Here is a tiny trained network, its code and every weight. The questions are about switching its units off for an input and a class, where a switched-off unit gives its printed mean instead of its output.

import numpy as np


def w(rows, s, z=0):
    codes = np.array(rows[::2]) - 128.0
    scale = np.full(codes.shape[1], s)
    scale[-1] = z or s
    return codes * scale


def f(y):
    return y / 2 * (1 + np.tanh(0.7978845608 * (y + 0.044715 * y**3)))


def log_softmax(a):
    a = a - a.max(-1, keepdims=True)
    return a - np.log(np.exp(a).sum(-1, keepdims=True))


def net(x, mask):
    res = np.array(x, float).reshape(1, 8) / 4 @ E
    y = f(res @ A[0][:, :-1].T + A[0][:, -1])
    res = res + np.where(mask, y, B[0][:, -1]) @ B[0][:, :-1]
    return log_softmax(res[-1] @ U[:, :-1].T + U[:, -1])


A, B = {}, {}
E = w([
[129,130,128,126,127,124,133],'x0',
[49,153,67,82,115,118,61],'x1',
[135,135,124,128,136,130,124],'x2',
[135,145,114,131,148,133,133],'x3',
[59,104,176,77,227,125,150],'x4',
[130,131,122,131,131,130,130],'x5',
[98,216,199,109,89,214,136],'x6',
[73,158,153,253,145,91,111],'x7',
],0.0076)
A[0] = w([
[168,119,99,150,16,127,101,144],'N0',
[121,153,161,128,121,199,116,36],'N1',
[48,64,187,84,204,134,166,42],'N2',
[161,91,80,25,119,184,148,162],'N3',
[136,69,73,134,140,68,150,154],'N4',
[114,181,186,116,104,171,159,41],'N5',
[186,94,116,16,98,143,155,46],'N6',
[177,105,88,133,178,63,117,103],'N7',
[153,53,89,141,158,92,114,60],'N8',
[143,120,132,138,146,98,121,21],'N9',
[224,80,212,173,147,145,189,59],'N10',
[118,169,180,121,111,176,144,42],'N11',
[37,156,51,76,104,99,1,88],'N12',
[176,145,78,168,27,133,124,1],'N13',
[129,43,95,137,132,79,140,97],'N14',
],0.0075,0.0064)
B[0] = w([
[174,142,163,80,231,83,111,206],'N0',
[85,174,52,106,60,131,95,126],'N1',
[187,224,75,71,195,41,94,191],'N2',
[104,105,170,216,130,110,102,253],'N3',
[116,157,175,104,78,187,100,202],'N4',
[73,185,97,99,54,148,81,147],'N5',
[16,136,94,229,138,48,106,184],'N6',
[76,176,145,99,61,191,88,168],'N7',
[84,199,119,85,57,157,93,152],'N8',
[5,234,2,137,81,76,115,100],'N9',
[78,120,17,90,77,86,220,192],'N10',
[71,190,87,99,57,137,85,137],'N11',
[138,65,83,120,103,130,236,227],'N12',
[148,205,68,75,179,25,108,148],'N13',
[108,193,157,95,59,168,98,166],'N14',
],0.0091,0.0051)
U = w([
[136,119,152,122,120,130,131,248],'0',
[101,181,121,89,60,169,79,31],'1',
[138,112,145,125,135,130,126,224],'2',
[160,173,100,73,197,66,106,18],'3',
[116,95,55,113,93,115,230,29],'4',
[69,122,131,254,134,84,95,31],'5',
[159,103,155,123,133,166,122,197],'6',
[152,99,157,119,141,163,122,173],'7',
],0.014,0.011)

Each question gives the input, the list of numbers given to net, and the class t.
The units are the neurons (one row each of A and B). Each row of codes is followed by its name. A weight is (code - 128) times the scale printed after its matrix; where a second scale follows, it is the last column's (A, B and U).
mask holds one flag per neuron, in row order. A switched-off neuron (its flag False) gives its mean, the last column of its row in B, instead of its output. The means were averaged over made-up inputs and are rounded, as every weight is.
A unit's drop is (log p(t) with every unit on - log p(t) with that unit switched off) / (log p(t) with every unit on - log p(t) with every unit switched off).
The circuit of an input: a set's keep is (log p(t) with only the set's units on - log p(t) with every unit switched off) / (log p(t) with every unit on - log p(t) with every unit switched off). Starting from the 12 units with the biggest drops (on a tie, the unit counted first), units are removed one at a time, each time the one whose removal leaves the highest keep (on an exact tie, the one counted first), for as long as the keep stays at least 0.8.
units of the circuit, in order: the units of the circuit, biggest drop first
top k neurons: the k neurons with the biggest drops, biggest first
drop when u is switched off: that unit's drop, to one decimal
input [-5,-3,6,-4,-7,-7,1,-3], class 3: top 2 neurons => N0; N13
input [-3,8,3,-7,5,-4,-2,0], class 4: units of the circuit, in order => N12
input [-4,-3,-1,6,-7,4,5,-2], class 3: top 2 neurons => N13; N0
input [7,3,-4,1,6,-1,3,-7], class 5: top 3 neurons => N3; N6; N0
input [-3,0,2,3,4,-7,-2,-8], class 5: units of the circuit, in order => N6; N3
input [-4,0,-6,4,3,4,6,5], class 1: units of the circuit, in order => N5; N11
input [-4,-3,6,-6,-7,-1,-5,6], class 3: units of the circuit, in order => N0; N13
input [-2,-7,3,-5,6,6,3,-5], class 4: top 2 neurons => N10; N0
input [3,1,0,4,-5,6,0,3], class 7: top 3 neurons => N2; N6; N10
input [-1,-8,-6,3,-1,-3,3,5], class 4: top 2 neurons => N10; N3
input [-5,1,7,-4,-7,-2,1,-8], class 5: top 3 neurons => N6; N3; N2
input [-5,-7,7,6,-4,-1,-7,-4], class 1: units of the circuit, in order => N7; N8; N14
input [4,7,0,8,-8,-5,-6,5], class 0: units of the circuit, in order => N12; N4; N0
input [4,-8,3,1,6,4,2,-8], class 4: units of the circuit, in order => N10
input [-2,-3,2,-4,3,-1,8,-7], class 1: top 2 neurons => N5; N11
input [-3,-7,-3,-4,7,2,-2,-6], class 3: top 2 neurons => N2; N12
input [-1,-8,-1,6,-8,1,7,7], class 3: units of the circuit, in order => N13; N0
input [-8,5,5,-3,-3,-7,-4,3], class 6: top 2 neurons => N10; N6
input [0,3,-5,0,-4,-3,-6,-6], class 1: drop when N14 is switched off => 0.5
input [5,-7,-2,1,6,-4,4,3], class 4: drop when N3 is switched off => 0.1
